[[129 138]
 [105 150]
 [157 157]]
->
[129 150]

[[114 125 137 130 107]
 [125 128 125 137 129]
 [132 119 138 104 114]]
->
[114 128 138]

[[104 144]
 [141 143]
 [138 120]]
->
[104 143]

[[126 144 141 144 142]
 [155 110 115 110 113]
 [141 143 133 142 139]
 [155 111 115 112 114]]
->
[126 110 133 112]

[[112 151]
 [119 142]
 [113 110]]
->
[112 142]

[[124 154]
 [121 138]]
->
[124 138]
---
[[124 118 136 125 140 152 114]
 [116 131 128 114 128 134 123]
 [140 125 126 139 123 107 139]
 [141 120 130 141 129 118 133]]
->
[[141 120 130 141 129 118 133]
 [140 125 126 139 123 107 139]
 [116 131 128 114 128 134 123]
 [124 118 136 125 140 152 114]]

[[120 147 120 113 113 119 143]
 [119 151 120 110 110 118 147]
 [137 121 139 132 133 137 119]
 [127 128 127 125 125 127 127]]
->
[[127 128 127 125 125 127 127]
 [137 121 139 132 133 137 119]
 [119 151 120 110 110 118 147]
 [120 147 120 113 113 119 143]]

[[144 114 128 131 123 133 124 137 131 127 120]
 [115 121 137 124 137 123 125 128 134 134 118]
 [129 150 120 134 116 125 124 143 129 124 144]
 [119 115 129 140 124 126 130 133 153 105 125]
 [117 130 132 121 131 122 127 127 132 129 114]
 [136 118 126 125 128 126 130 128 122 127 130]]
->
[[136 118 126 125 128 126 130 128 122 127 130]
 [117 130 132 121 131 122 127 127 132 129 114]
 [119 115 129 140 124 126 130 133 153 105 125]
 [129 150 120 134 116 125 124 143 129 124 144]
 [115 121 137 124 137 123 125 128 134 134 118]
 [144 114 128 131 123 133 124 137 131 127 120]]

[[110 138 132 149 118]
 [126 116 126 121 115]
 [116 127 130 132 132]
 [124 143 119 140 110]
 [128 128 141 132 118]
 [131 122 118 135 110]
 [116 114 148 131 136]
 [131 127 105 125 118]
 [136 113 140 140 129]
 [148 141 127 121 131]]
->
[[148 141 127 121 131]
 [136 113 140 140 129]
 [131 127 105 125 118]
 [116 114 148 131 136]
 [131 122 118 135 110]
 [128 128 141 132 118]
 [124 143 119 140 110]
 [116 127 130 132 132]
 [126 116 126 121 115]
 [110 138 132 149 118]]

[[111 101 103 120 113 120 128 136 130]
 [132 129 131 129 130 129 127 126 129]]
->
[[132 129 131 129 130 129 127 126 129]
 [111 101 103 120 113 120 128 136 130]]

[[144 127 126 133 126 118 125 157 126 139 132]
 [139 131 123 133 129 118 127 142 132 140 131]]
->
[[139 131 123 133 129 118 127 142 132 140 131]
 [144 127 126 133 126 118 125 157 126 139 132]]

[[144 139 135 135 140 137 137 139 140 140]
 [136 139 139 135 140 148 144 141 145 137]
 [133 139 151 144 136 145 145 139 138 135]
 [133 138 147 152 134 135 138 133 133 139]
 [153 139 134 134 148 138 136 143 143 140]
 [132 138 141 142 136 142 143 139 138 138]
 [148 139 135 134 142 139 138 146 145 140]
 [134 139 142 143 135 137 141 136 136 138]]
->
[[134 139 142 143 135 137 141 136 136 138]
 [148 139 135 134 142 139 138 146 145 140]
 [132 138 141 142 136 142 143 139 138 138]
 [153 139 134 134 148 138 136 143 143 140]
 [133 138 147 152 134 135 138 133 133 139]
 [133 139 151 144 136 145 145 139 138 135]
 [136 139 139 135 140 148 144 141 145 137]
 [144 139 135 135 140 137 137 139 140 140]]
